What each symbol does to the states:
BS: $>BG, !>HG, §>SF, @>ZS
SN: $>CF, !>GH, §>JJ, @>GB
LT: $>RJ, !>NQ, §>MS, @>QQ
HL: $>QN, !>LQ, §>MT, @>HT
TT: $>CT, !>MD, §>HC, @>SN
NL: $>MS, !>LT, §>TZ, @>RJ
CF: $>RL, !>GB, §>SG, @>SD
GS: $>NQ, !>LD, §>LT, @>QJ
HG: $>ZS, !>BP, §>BG, @>FR
HT: $>HC, !>TT, §>QP, @>CT
LM: $>GL, !>LB, §>LG, @>PC
QP: $>LP, !>HC, §>LQ, @>PF
RJ: $>LD, !>QQ, §>GS, @>GD
RG: $>TJ, !>CD, §>BP, @>GF
FD: $>DD, !>DG, §>ZZ, @>BS
QJ: $>MQ, !>ZZ, §>QQ, @>JZ
MT: $>RN, !>QN, §>GF, @>QP
MS: $>GS, !>RJ, §>ZH, @>LD
JG: $>ML, !>LG, §>GB, @>HN
RL: $>JG, !>SD, §>GH, @>LG
HN: $>LB, !>CJ, §>LM, @>HZ
BP: $>FR, !>TJ, §>ZS, @>FJ
DG: $>BS, !>JR, §>DD, @>HG
ZS: $>RG, !>FR, §>MR, @>CD
RN: $>LQ, !>QP, §>HL, @>LP
ZZ: $>JZ, !>DD, §>MQ, @>SF
JR: $>HG, !>MR, §>BS, @>BP
LB: $>PC, !>HZ, §>GL, @>NL
JZ: $>DG, !>SF, §>FD, @>JR
LQ: $>HT, !>LP, §>QN, @>TT
ZH: $>LT, !>GS, §>NL, @>NQ
ML: $>LM, !>HN, §>SD, @>LB
JJ: $>SG, !>CF, §>MD, @>RL
LD: $>QJ, !>GD, §>NQ, @>ZZ
FJ: $>MT, !>HL, §>CD, @>QN
LP: $>TT, !>PF, §>HT, @>MD
MR: $>BP, !>RG, §>HG, @>TJ
NQ: $>QQ, !>QJ, §>RJ, @>MQ
PC: $>TZ, !>NL, §>CJ, @>MS
MD: $>SN, !>SG, §>CT, @>GH
GF: $>HL, !>RN, §>FJ, @>LQ
TJ: $>FJ, !>GF, §>FR, @>HL
CT: $>JJ, !>SN, §>PF, @>CF
SD: $>LG, !>LM, §>JG, @>GL
QQ: $>GD, !>MQ, §>LD, @>FD
CD: $>GF, !>MT, §>TJ, @>RN
GH: $>GB, !>JG, §>CF, @>ML
HZ: $>NL, !>ZH, §>PC, @>LT
TZ: $>ZH, !>MS, §>HZ, @>GS
SG: $>GH, !>RL, §>SN, @>JG
FR: $>CD, !>FJ, §>RG, @>MT
GB: $>SD, !>ML, §>RL, @>LM
QN: $>QP, !>HT, §>RN, @>HC
CJ: $>HZ, !>TZ, §>LB, @>ZH
GD: $>ZZ, !>FD, §>QJ, @>DD
MQ: $>FD, !>JZ, §>GD, @>DG
SF: $>JR, !>BG, §>DG, @>MR
HC: $>PF, !>CT, §>LP, @>JJ
BG: $>MR, !>ZS, §>JR, @>RG
LG: $>HN, !>GL, §>ML, @>CJ
DD: $>SF, !>BS, §>JZ, @>BG
PF: $>MD, !>JJ, §>TT, @>SG
GL: $>CJ, !>PC, §>HN, @>TZ

The rows follow the links: the fewer symbols apart two states are, the more alike their rows tend to be.

Each row is also shifted at random along 4 hidden directions that mean nothing.

Some states, each with a row of numbers:
HL -> -173 +47 -76 +78 -54 -106 +25 -55 +24 -29 +154 +90 +73 -45 +5 -85 +65 -20 -9 +220 -8 +20 +77 -58
GD -> +81 -55 +102 +104 +50 +98 -49 -6 -56 -119 +68 -61 -46 -118 -21 -58 -85 +32 -17 -88 +62 +99 -40 +142
GS -> +110 +44 +54 -13 +32 +119 -65 +83 -104 -17 -49 -59 -74 +24 +60 +36 -87 +59 -38 -66 +60 +19 -110 +112
TT -> -22 -25 -100 +45 -24 -123 +64 -127 +111 -5 -2 +34 +60 -26 -32 +11 +108 -14 +82 +127 +78 -41 +132 -112
LP -> -9 -51 -85 -126 -84 -122 -4 -30 +88 +118 -27 +39 +98 +69 -33 +56 +87 -4 -92 -49 -1 -66 +46 -134
JG -> +60 +76 -20 +52 +13 +8 +100 -120 +41 +9 -88 +111 -53 +34 +116 +124 +55 +49 -54 -31 -122 -60 +87 -12
FJ -> -32 -81 -95 -65 -111 -71 -82 -33 +43 +74 +131 +151 +113 -31 -33 +36 +60 +80 -283 -15 +60 +20 -19 -27
TZ -> +56 +13 +90 +36 +82 +120 +86 -40 -3 -33 -94 +98 -96 +2 +27 +91 -43 -15 +50 -46 -72 -15 -11 +91
HZ -> +148 +13 +59 +104 +109 +94 +46 -81 -9 -70 -91 -42 -104 -30 +62 +42 -37 +83 +69 -55 -92 +6 +44 +88
MD -> -10 +49 +26 -27 -100 -97 +78 -55 +105 +31 -52 -43 +51 +57 +51 +31 +82 -133 -68 -202 +64 -81 +90 -107
FD -> -37 +76 +50 +70 +25 +78 -93 +83 -132 -51 +127 -14 -58 -37 +61 -79 -94 +86 -94 +17 -106 +92 -96 +129
RN -> -89 -15 +2 +22 -89 -139 -14 -15 +60 -9 +87 -153 +99 -26 -41 -119 +54 -130 -14 -101 +107 -2 +86 -107
HT -> -21 +89 -94 +58 -61 -149 -66 -42 +6 +68 +46 -129 +50 +56 +113 -77 +49 +152 -113 -46 -345 -25 +120 -112
QN -> -140 +33 -54 -22 -91 -140 +18 +15 +35 +15 +76 -32 +84 +19 -24 -85 +70 -98 +31 +73 +60 -21 +54 -123
CT -> -39 +89 -50 +17 -95 -81 +75 -107 +70 +37 +18 +111 +31 +55 +112 +90 +105 -9 -176 -57 -39 -65 +77 -63
RL -> +81 -2 -10 -8 +26 -52 +75 -82 +85 +31 -154 -84 -11 +55 +26 +46 +60 +3 +127 -73 -115 -83 +111 -94
SD -> +6 +36 +35 +40 +56 +13 +168 -104 +82 -34 -128 +41 -50 +25 +13 +59 +53 -111 +181 +16 -10 -72 +94 -32
BS -> +62 -176 +17 -34 -7 +13 -134 +30 +7 +6 +97 -50 +68 -95 -118 -33 -52 +63 -123 -116 +116 +82 -59 +46
LM -> +9 +117 +35 -1 +37 +44 +121 +15 -16 -23 -144 -24 -80 +78 +71 +53 +13 -90 +149 +13 +14 -75 +14 -6
ML -> -35 +71 +59 +26 +49 +30 +174 -51 +60 -25 -138 +31 -71 +42 +28 +51 +30 -148 +202 -9 -87 -86 +74 -32
ZZ -> -48 +6 +67 +13 +14 +111 -42 +88 -84 -59 +93 +66 -39 -59 -10 -34 -89 -5 -64 +36 +68 +78 -118 +136
BP -> -110 +47 -32 +75 -38 -69 -114 +62 -72 -25 +181 -115 +42 -46 +23 -163 -41 +54 -64 +58 -102 +64 -3 +3
NQ -> +87 -23 +14 -48 +73 +135 -62 +67 -95 +22 -37 +79 -78 +11 +11 +75 -76 +127 -36 +55 -35 +35 -121 +113
JZ -> -28 +0 +54 -21 +2 +79 -109 +133 -107 +4 +86 -41 -21 0 -1 -46 -102 +45 -91 -60 -76 +78 -120 +84

The symbols that take the first to the second take the third to the fourth, perhaps in another order. What is the fourth?
Answers are names.
-17 -83 -24 +16 -11 +28 -103 -3 -25 -17 +156 +118 +42 -98 -65 -6 -40 +107 -159 +62 +38 +99 -67 +78
: -130 +50 +6 +13 -87 -12 -101 +76 -68 +29 +193 +45 +35 -15 +45 -74 -36 +44 -246 -54 -152 +67 -63 +48
:: +213 -3 +8 -60 +28 +79 +6 -18 -14 +31 -134 +18 -56 +66 +67 +163 -13 +95 -100 -120 +106 -54 -52 +49
: NL

-111 -10 -7 +79 -32 -27 -48 +20 -32 -96 +198 -7 +51 -117 -59 -130 -23 -26 +2 +167 +144 +86 -27 +30
: +39 -85 +12 +135 -21 -17 -116 -47 -21 -110 +200 -90 +54 -160 -40 -125 -42 +85 -111 -28 +143 +136 +11 +70
:: -108 -1 -46 -23 -53 -66 -98 +91 -39 +36 +129 -49 +72 -4 -43 -116 -11 +30 -51 +68 -41 +42 -39 -37
: ZS

-177 -13 +20 -62 -60 +26 -51 +85 -37 +45 +165 +173 +35 -23 -33 -21 -36 -17 -210 -3 -103 +57 -94 +43
: -150 -28 -18 +5 -25 -61 -57 +84 -35 -23 +128 -85 +68 -53 -99 -152 -15 -74 +80 +135 +69 +57 -16 -31
:: +111 -95 +114 +77 +60 +106 -64 -12 -28 -81 +25 -84 -47 -106 -39 -33 -108 +47 -23 -153 +9 +89 -34 +133
: MQ

-50 -141 -15 -117 +19 +51 -100 +107 -38 +53 +56 +123 +27 -38 -142 +9 -59 +50 -32 +86 -23 +64 -124 +48
: -32 -103 -104 +44 -18 -115 -55 -82 +58 -41 +123 -11 +113 -118 -107 -85 +58 +33 +51 +217 +175 +60 +65 -69
:: +64 +60 +102 -25 +27 +127 +27 +64 -68 -28 -59 +30 -90 +23 +59 +71 -61 -39 -39 -107 +91 +1 -105 +108
: JZ

-90 -9 -1 -6 -57 -70 -99 +96 -32 -6 +137 -131 +73 -36 -49 -134 -36 -26 -64 -43 +4 +52 -27 -21
: -90 -72 -35 +36 -51 -116 -42 -58 +65 +8 +113 -5 +88 -67 -72 -89 +33 +4 -53 -11 -108 +36 +86 -75
:: -81 -104 +43 -4 -40 +2 -59 +19 +13 -42 +148 +43 +62 -105 -118 -69 -32 -59 -83 -10 +158 +82 -51 +50
: TJ

+154 -68 +84 -64 +46 +116 -72 +97 -61 +8 -85 -145 -55 +14 -12 +31 -91 +13 -17 -174 +130 +11 -102 +85
: +22 +80 +82 +19 +64 +123 +12 +91 -103 -26 -59 -25 -108 +32 +65 +9 -85 -1 +73 -28 -108 +12 -82 +102
:: +112 -58 +34 +31 +64 +124 -65 -6 -57 -44 +25 +73 -53 -73 -8 +57 -67 +133 -82 +5 +59 +76 -91 +145
: NQ

+111 +79 -111 -11 -22 -42 +26 -89 +24 +56 -93 +26 -19 +96 +129 +118 +80 +126 -75 +29 +9 -81 +59 -63
: +134 +35 +36 -33 +57 +49 +39 +25 -8 +20 -179 -132 -57 +90 +48 +69 -16 -32 +101 -120 +56 -73 -5 -3
:: -95 +108 -34 -41 -65 -80 +119 -27 +55 +40 -63 +74 +15 +101 +53 +53 +81 -119 +28 +45 +16 -96 +61 -96
: ML

+47 +55 -28 -98 -73 -75 +42 +2 +51 +85 -125 -80 +20 +121 +60 +68 +72 -69 -43 -164 +64 -116 +44 -134
: +186 -31 +26 +89 +31 -61 +52 -154 +95 -50 -136 -217 -4 -1 +38 +12 +42 -5 +93 -197 +75 -57 +156 -69
:: +3 -23 -84 +46 -23 -142 +17 -113 +93 +16 -9 -55 +74 -13 -4 -35 +88 +28 +56 +40 -69 -35 +143 -125
: MD

-48 -66 -13 +73 -13 +3 -87 -18 -22 -67 +179 +84 +39 -144 -61 -66 -24 +60 -76 +145 +118 +120 -36 +71
: -79 +22 -31 -22 -96 -40 -122 +92 -64 +15 +180 -3 +69 -19 +15 -80 -19 +47 -205 +7 +67 +60 -71 +9
:: +149 +27 +2 -119 +14 +86 +25 +32 -11 +81 -160 +63 -53 +101 +67 +170 +0 +49 -68 -85 +87 -69 -82 +27
: TZ

+19 +53 -58 -54 +1 -78 +88 -8 +45 +45 -154 -66 +7 +99 +21 +35 +67 -47 +160 +53 -16 -106 +75 -124
: -1 +120 +29 +3 +18 +37 +160 -24 +23 -18 -126 +71 -70 +61 +74 +96 +38 -107 +107 +33 +69 -83 +19 -7
:: -78 -15 -63 +40 -88 -101 -28 -77 +47 -13 +158 +87 +100 -65 -8 -30 +69 +13 -157 +59 +128 +49 +51 -41
: LP

-9 -29 -14 -11 -88 -86 -170 +70 -29 +13 +144 -192 +88 -26 -18 -131 -25 +44 -142 -116 +37 +64 -12 -35
: -241 +43 -26 +14 -52 -100 +47 -3 +35 +29 +107 +112 +64 -11 -26 -76 +52 -67 -10 +89 -271 +2 +64 -81
:: +4 -36 +122 +108 +68 +84 -42 +23 -50 -125 +74 -106 -56 -111 -34 -107 -105 -24 +59 -56 +1 +96 -38 +124
: BS

+116 +6 +35 +66 +125 +84 +67 -54 -3 -46 -150 -34 -97 -11 +21 +42 -29 +42 +194 +43 -102 -24 +37 +42
: +51 +98 +97 +138 +106 +102 -15 +47 -107 -106 -55 -195 -135 -2 +83 -102 -105 +35 +153 -43 -185 +25 +5 +104
:: +96 +63 +117 +13 +14 +136 +28 +12 -56 -27 -57 +38 -101 +26 +102 +91 -57 -12 -146 -194 +27 -4 -79 +137
: LD

+17 -80 +72 -10 +55 +133 -17 +30 -35 -33 +17 +139 -50 -66 -59 +38 -78 +22 -24 +16 -3 +70 -95 +130
: +42 -80 +18 -90 -20 +53 -171 +116 -70 +66 +75 -29 +19 -11 -45 -24 -93 +110 -207 -157 -67 +70 -125 +67
:: +129 +48 +16 -76 -23 +53 +48 +23 -6 +13 -150 -21 -44 +105 +59 +139 +27 -68 +7 -71 +335 -87 -46 -3
: NL

-148 -35 +13 -38 -60 -40 -61 +100 -17 -3 +141 -5 +61 -36 -82 -107 -25 -92 -40 +23 +37 +55 -42 +3
: -44 -81 -67 -81 -61 -86 -113 +84 -5 +49 +101 -52 +99 -16 -89 -75 +12 +22 -56 +50 +109 +31 -52 -57
:: +28 -38 +48 +60 +54 +32 -140 +105 -90 -54 +83 -265 -11 -57 -20 -166 -120 +71 +28 -103 -138 +97 -39 +52
: BS

+176 +13 +19 +133 +116 +92 -100 -9 -114 -96 -7 -185 -80 -65 +66 -62 -93 +196 +55 +17 -61 +73 -18 +126
: -32 -46 +142 +22 +26 +118 -35 +63 -41 -41 +50 -13 -55 -54 -25 -42 -106 -46 -61 -165 -104 +76 -77 +122
:: -74 -59 -75 -74 -64 -74 -119 +55 +8 +97 +114 +32 +91 +4 -34 -36 -10 +97 -165 -18 -181 +25 -27 -55
: HL

